Below are the code and all the weights of a small trained network. Each question names an input and a class and asks about switching units off, where a switched-off unit gives its printed mean instead of its output.

import numpy as np


def w(rows, s, z=0):
    codes = np.array(rows[::2]) - 128.0
    scale = np.full(codes.shape[1], s)
    scale[-1] = z or s
    return codes * scale


def f(y):
    return np.maximum(y, 0)


def log_softmax(a):
    a = a - a.max(-1, keepdims=True)
    return a - np.log(np.exp(a).sum(-1, keepdims=True))


def net(x, mask):
    res = np.array(x, float).reshape(1, 6) / 4 @ E
    y = f(res @ A[0][:, :-1].T + A[0][:, -1])
    res = res + np.where(mask, y, B[0][:, -1]) @ B[0][:, :-1]
    return log_softmax(res[-1] @ U[:, :-1].T + U[:, -1])


A, B = {}, {}
E = w([
[201,77,183],'x0',
[62,8,129],'x1',
[128,128,129],'x2',
[179,89,1],'x3',
[127,129,127],'x4',
[125,128,129],'x5',
],0.0085)
A[0] = w([
[232,85,164,112],'N0',
[131,176,115,113],'N1',
[95,82,132,68],'N2',
[49,85,124,82],'N3',
[189,99,159,74],'N4',
[151,110,95,85],'N5',
[155,107,78,68],'N6',
[80,134,204,77],'N7',
[113,74,146,98],'N8',
[159,114,80,95],'N9',
[73,166,86,92],'N10',
[107,87,118,96],'N11',
[189,199,130,41],'N12',
[132,88,89,135],'N13',
[114,142,152,102],'N14',
[143,118,88,57],'N15',
[173,150,132,90],'N16',
[166,108,77,117],'N17',
[174,101,101,103],'N18',
[55,148,97,188],'N19',
[100,135,125,253],'N20',
[190,248,138,87],'N21',
[103,56,146,89],'N22',
[106,149,196,76],'N23',
[68,133,195,96],'N24',
[174,188,140,70],'N25',
[52,176,75,95],'N26',
[178,100,142,182],'N27',
[82,176,51,124],'N28',
[148,160,126,61],'N29',
[113,124,92,163],'N30',
[77,73,131,60],'N31',
[108,135,202,77],'N32',
[154,110,39,81],'N33',
[149,112,86,72],'N34',
],0.014,0.013)
B[0] = w([
[66,112,195,186],'N0',
[133,94,106,152],'N1',
[134,85,58,141],'N2',
[138,93,81,157],'N3',
[58,96,158,147],'N4',
[118,146,116,138],'N5',
[95,190,94,143],'N6',
[100,186,92,165],'N7',
[140,102,100,154],'N8',
[108,154,126,151],'N9',
[68,89,180,149],'N10',
[136,122,82,145],'N11',
[122,106,70,156],'N12',
[146,172,120,167],'N13',
[127,147,118,138],'N14',
[96,205,103,132],'N15',
[104,96,112,144],'N16',
[101,175,134,165],'N17',
[98,154,134,151],'N18',
[145,111,178,195],'N19',
[247,152,154,249],'N20',
[124,63,64,202],'N21',
[126,121,84,163],'N22',
[106,178,98,157],'N23',
[120,177,100,170],'N24',
[108,80,72,156],'N25',
[66,85,190,161],'N26',
[135,120,198,197],'N27',
[118,109,177,176],'N28',
[126,121,94,131],'N29',
[145,140,146,169],'N30',
[128,81,68,147],'N31',
[108,179,103,160],'N32',
[102,189,120,167],'N33',
[117,161,108,138],'N34',
],0.011,0.013)
U = w([
[104,255,83,53],'0',
[140,54,23,29],'1',
[198,150,155,251],'2',
[197,155,147,232],'3',
[208,151,148,213],'4',
[48,100,212,2],'5',
],0.0099,0.0066)

Each question gives the input, the list of numbers given to net, and the class t.
The units are the neurons (one row each of A and B). Each row of codes is followed by its name. A weight is (code - 128) times the scale printed after its matrix; where a second scale follows, it is the last column's (A, B and U).
mask holds one flag per neuron, in row order. A switched-off neuron (its flag False) gives its mean, the last column of its row in B, instead of its output. The means were averaged over made-up inputs and are rounded, as every weight is.
A unit's drop is (log p(t) with every unit on - log p(t) with that unit switched off) / (log p(t) with every unit on - log p(t) with every unit switched off).
The circuit of an input: a set's keep is (log p(t) with only the set's units on - log p(t) with every unit switched off) / (log p(t) with every unit on - log p(t) with every unit switched off). Starting from the 12 units with the biggest drops (on a tie, the unit counted first), units are removed one at a time, each time the one whose removal leaves the highest keep (on an exact tie, the one counted first), for as long as the keep stays at least 0.8.
circuit, biggest first: the units of the circuit, biggest drop first
most important unit: the unit with the biggest drop
k most important neurons: the k neurons with the biggest drops, biggest first
drop when u is switched off: that unit's drop, to one decimal
input [7,5,0,0,0,4], class 5: most important unit	N0
input [-8,8,-5,-2,-5,1], class 1: 3 most important neurons	[N3 N31 N2]
input [8,-1,-2,5,-4,-7], class 5: circuit, biggest first	[N0 N20]
input [0,-2,0,5,-3,-2], class 0: 3 most important neurons	[N33 N17 N6]
input [-5,-8,3,-7,5,0], class 1: circuit, biggest first	[N21 N25]
input [-2,2,-3,-6,-4,-1], class 0: 2 most important neurons	[N7 N24]
input [6,-4,-4,4,-2,-1], class 5: 3 most important neurons	[N0 N20 N4]
input [6,-3,0,-4,2,-4], class 5: circuit, biggest first	[N0 N4]
input [-8,1,2,2,5,-6], class 5: 3 most important neurons	[N26 N10 N28]
input [-8,1,2,4,3,7], class 5: 2 most important neurons	[N26 N10]
input [8,-3,0,-4,-3,1], class 5: 2 most important neurons	[N0 N4]
input [7,-3,3,3,3,-6], class 5: 3 most important neurons	[N0 N20 N4]
input [-6,5,-8,-8,1,-3], class 0: 2 most important neurons	[N7 N24]
input [-8,8,-5,-8,-3,6], class 0: circuit, biggest first	[N24]
input [2,3,5,-6,3,-1], class 0: 4 most important neurons	[N7 N24 N32 N23]
input [-5,7,5,-5,-5,-7], class 1: 2 most important neurons	[N3 N31]
input [7,-4,5,-1,0,3], class 5: drop when N0 is switched off	0.5
input [7,1,0,0,-6,5], class 5: drop when N20 is switched off	0.2
input [-1,2,5,6,2,-5], class 0: drop when N33 is switched off	0.3
input [-6,4,4,8,-6,7], class 0: most important unit	N33
